Below are the code and all the weights of a small trained network. Each question names an input and a class and asks about switching units off, where a switched-off unit gives its printed mean instead of its output.

import numpy as np


def w(rows, s, z=0):
    codes = np.array(rows[::2]) - 128.0
    scale = np.full(codes.shape[1], s)
    scale[-1] = z or s
    return codes * scale


def f(y):
    return np.maximum(y, 0)


def log_softmax(a):
    a = a - a.max(-1, keepdims=True)
    return a - np.log(np.exp(a).sum(-1, keepdims=True))


def net(x, mask):
    res = np.array(x, float).reshape(1, 2) / 4 @ E
    y = f(res @ A[0][:, :-1].T + A[0][:, -1])
    res = res + np.where(mask, y, B[0][:, -1]) @ B[0][:, :-1]
    return log_softmax(res[-1] @ U[:, :-1].T + U[:, -1])


A, B = {}, {}
E = w([
[243,114,169,31],'x0',
[142,246,123,111],'x1',
],0.012)
A[0] = w([
[140,202,126,126,93],'N1',
[77,162,84,197,106],'N2',
[252,111,181,32,77],'N3',
[158,213,97,136,74],'N4',
[142,29,119,144,82],'N5',
[158,149,110,144,252],'N6',
],0.013)
B[0] = w([
[177,186,210,211,166],'N1',
[94,129,59,139,207],'N2',
[63,158,51,184,249],'N3',
[140,170,187,235,168],'N4',
[184,196,243,248,181],'N5',
[168,68,167,26,242],'N6',
],0.014)
U = w([
[150,151,227,176,73],'0',
[86,127,4,143,50],'1',
[151,72,146,31,254],'2',
],0.018,0.0095)

Each question gives the input, the list of numbers given to net, and the class t.
The units are the neurons (one row each of A and B). Each row of codes is followed by its name. A weight is (code - 128) times the scale printed after its matrix; where a second scale follows, it is the last column's (A, B and U).
mask holds one flag per neuron, in row order. A switched-off neuron (its flag False) gives its mean, the last column of its row in B, instead of its output. The means were averaged over made-up inputs and are rounded, as every weight is.
A unit's drop is (log p(t) with every unit on - log p(t) with that unit switched off) / (log p(t) with every unit on - log p(t) with every unit switched off).
The circuit of an input: a set's keep is (log p(t) with only the set's units on - log p(t) with every unit switched off) / (log p(t) with every unit on - log p(t) with every unit switched off). Starting from all 6 units, units are removed one at a time, each time the one whose removal leaves the highest keep (on an exact tie, the one counted first), for as long as the keep stays at least 0.8.
units of the circuit, in order: the units of the circuit, biggest drop first
unit that matters most: the unit with the biggest drop
top k neurons: the k neurons with the biggest drops, biggest first
drop of u: that unit's drop, to one decimal
input [-4,-5], class 0: unit that matters most => N3
input [-8,8], class 0: top 3 neurons => [N1 N4 N3]
input [-7,-8], class 0: top 2 neurons => [N5 N3]
input [2,-3], class 2: top 3 neurons => [N4 N1 N3]
input [1,-3], class 2: top 2 neurons => [N4 N1]
input [-5,-7], class 0: top 2 neurons => [N5 N3]
input [-7,7], class 0: top 4 neurons => [N1 N3 N4 N6]
input [-7,-7], class 0: top 2 neurons => [N5 N3]
input [8,-8], class 0: top 2 neurons => [N5 N2]
input [3,-2], class 2: top 2 neurons => [N2 N4]
input [3,3], class 2: top 3 neurons => [N5 N2 N6]
input [-1,-3], class 2: top 2 neurons => [N4 N1]
input [4,2], class 1: top 2 neurons => [N3 N5]
input [7,-7], class 0: units of the circuit, in order => [N5]
input [8,4], class 1: drop of N3 => 1.7
input [-6,-6], class 0: drop of N2 => -0.1
input [7,-4], class 1: drop of N3 => 1.5
input [5,2], class 1: drop of N5 => 0.0
